Below are the code and all the weights of a small trained network. Each question names an input and a target symbol and asks about switching units off, where a switched-off unit gives its printed mean instead of its output.

import numpy as np


def w(rows, s, z=0):
    codes = np.array(rows[::2]) - 128.0
    scale = np.full(codes.shape[1], s)
    scale[-1] = z or s
    return codes * scale


def norm(h):
    return h / np.sqrt((h * h).mean(-1, keepdims=True) + 1e-5)


def f(y):
    return np.maximum(y, 0)


def softmax(a):
    e = np.exp(a - a.max(-1, keepdims=True))
    return e / e.sum(-1, keepdims=True)


def log_softmax(a):
    a = a - a.max(-1, keepdims=True)
    return a - np.log(np.exp(a).sum(-1, keepdims=True))


def net(x, mask):
    ids = ['ΞΣβζηθλμτ'.index(c) for c in x.split()]
    T = len(ids)
    res = E[ids] + P[:T]
    r = norm(res)
    for j in range(2):
        rows = slice(4 * j, 4 * j + 4)
        q, k, v = (r @ M[0][rows].T for M in (Q, K, V))
        z = softmax(np.where(np.tri(T) > 0, q @ k.T / 4**0.5, -1e9)) @ v
        o = O[0][rows]
        res = res + np.where(mask[j], z, o[:, -1]) @ o[:, :-1]
    y = f(norm(res) @ A[0][:, :-1].T + A[0][:, -1])
    res = res + np.where(mask[2:10], y, B[0][:, -1]) @ B[0][:, :-1]
    return log_softmax(norm(res)[-1] @ U[:, :-1].T + U[:, -1])


Q, K, V, O, A, B = {}, {}, {}, {}, {}, {}
E = w([
[113,171,145],'Ξ',
[51,182,230],'Σ',
[4,32,129],'β',
[126,157,180],'ζ',
[65,59,187],'η',
[3,160,143],'θ',
[74,69,99],'λ',
[26,113,67],'μ',
[117,76,182],'τ',
],0.013)
P = w([
[217,162,96],'0',
[158,254,248],'1',
[15,139,208],'2',
[61,194,193],'3',
[52,180,168],'4',
[39,181,204],'5',
],0.0094)
Q[0] = w([
[250,142,33],'H1',
[177,113,151],'H1',
[70,140,194],'H1',
[150,119,200],'H1',
[126,189,173],'H2',
[64,83,144],'H2',
[223,79,83],'H2',
[182,26,109],'H2',
],0.015)
K[0] = w([
[51,146,135],'H1',
[72,92,219],'H1',
[146,77,54],'H1',
[112,139,78],'H1',
[142,154,106],'H2',
[191,104,133],'H2',
[5,252,153],'H2',
[111,205,154],'H2',
],0.013)
V[0] = w([
[149,185,80],'H1',
[29,128,113],'H1',
[201,3,125],'H1',
[92,171,234],'H1',
[169,201,94],'H2',
[86,148,161],'H2',
[109,62,195],'H2',
[99,157,179],'H2',
],0.018)
O[0] = w([
[107,122,174,164],'H1',
[8,174,72,2],'H1',
[133,60,118,145],'H1',
[159,170,90,156],'H1',
[123,143,183,179],'H2',
[121,204,110,106],'H2',
[148,102,81,122],'H2',
[146,205,144,134],'H2',
],0.017,0.0073)
A[0] = w([
[105,123,124,41],'N1',
[68,140,186,21],'N2',
[11,99,78,97],'N3',
[159,79,114,253],'N4',
[92,146,198,125],'N5',
[2,107,95,157],'N6',
[131,141,41,246],'N7',
[172,146,119,119],'N8',
],0.015,0.0027)
B[0] = w([
[152,86,139,134],'N1',
[189,145,158,190],'N2',
[146,154,166,210],'N3',
[135,197,4,209],'N4',
[124,113,97,254],'N5',
[102,133,174,215],'N6',
[65,159,137,209],'N7',
[77,139,207,174],'N8',
],0.011,0.0063)
U = w([
[128,132,142,4],'Ξ',
[149,235,93,89],'Σ',
[46,150,100,68],'β',
[220,161,218,198],'ζ',
[174,131,9,204],'η',
[92,238,106,53],'θ',
[78,36,159,178],'λ',
[38,165,210,73],'μ',
[216,79,88,119],'τ',
],0.013,0.0032)

Each question gives the input, a string of symbols that net reads in full, and the target symbol t.
The units are the heads (4 rows each of Q, K, V and O) and the neurons (one row each of A and B). Each row of codes is followed by its name. A weight is (code - 128) times the scale printed after its matrix; where a second scale follows, it is the last column's (O, A, B and U).
mask holds one flag per unit, heads first, then neurons. A switched-off unit (its flag False) gives its mean, the last column of its rows in O or B, instead of its output. The means were averaged over made-up inputs and are rounded, as every weight is.
A unit's drop is (log p(t) with every unit on - log p(t) with that unit switched off) / (log p(t) with every unit on - log p(t) with every unit switched off).
The circuit of an input: a set's keep is (log p(t) with only the set's units on - log p(t) with every unit switched off) / (log p(t) with every unit on - log p(t) with every unit switched off). Starting from all 10 units, units are removed one at a time, each time the one whose removal leaves the highest keep (on an exact tie, the one counted first), for as long as the keep stays at least 0.8.
circuit, biggest first: the units of the circuit, biggest drop first
most important unit: the unit with the biggest drop
heads that matter: for each layer, one digit per head in row order, 1 if its drop is at least 0.15 and else 0, layers parted by /
drop when u is switched off: that unit's drop, to one decimal
input μ Ξ ζ Σ θ τ, target μ: heads that matter -> 10
input θ η ζ λ ζ θ, target θ: heads that matter -> 00
input μ θ ζ λ, target μ: heads that matter -> 10
input τ θ θ ζ β, target τ: circuit, biggest first -> [H1]
input ζ η μ β η θ, target ζ: heads that matter -> 10
input τ Σ ζ λ θ Σ, target τ: heads that matter -> 00
input η τ η λ τ, target η: heads that matter -> 00
input β ζ Σ μ θ ζ, target β: heads that matter -> 11
input λ Ξ τ λ ζ Ξ, target λ: heads that matter -> 00
input λ η ζ Σ, target λ: heads that matter -> 00
input β ζ θ θ λ, target β: heads that matter -> 11
input ζ μ μ, target ζ: drop when H1 is switched off -> 0.2
input η β λ ζ Σ, target η: drop when N7 is switched off -> 0.0
input λ λ η η, target λ: drop when H2 is switched off -> 0.1
input λ ζ ζ θ, target λ: most important unit -> H2
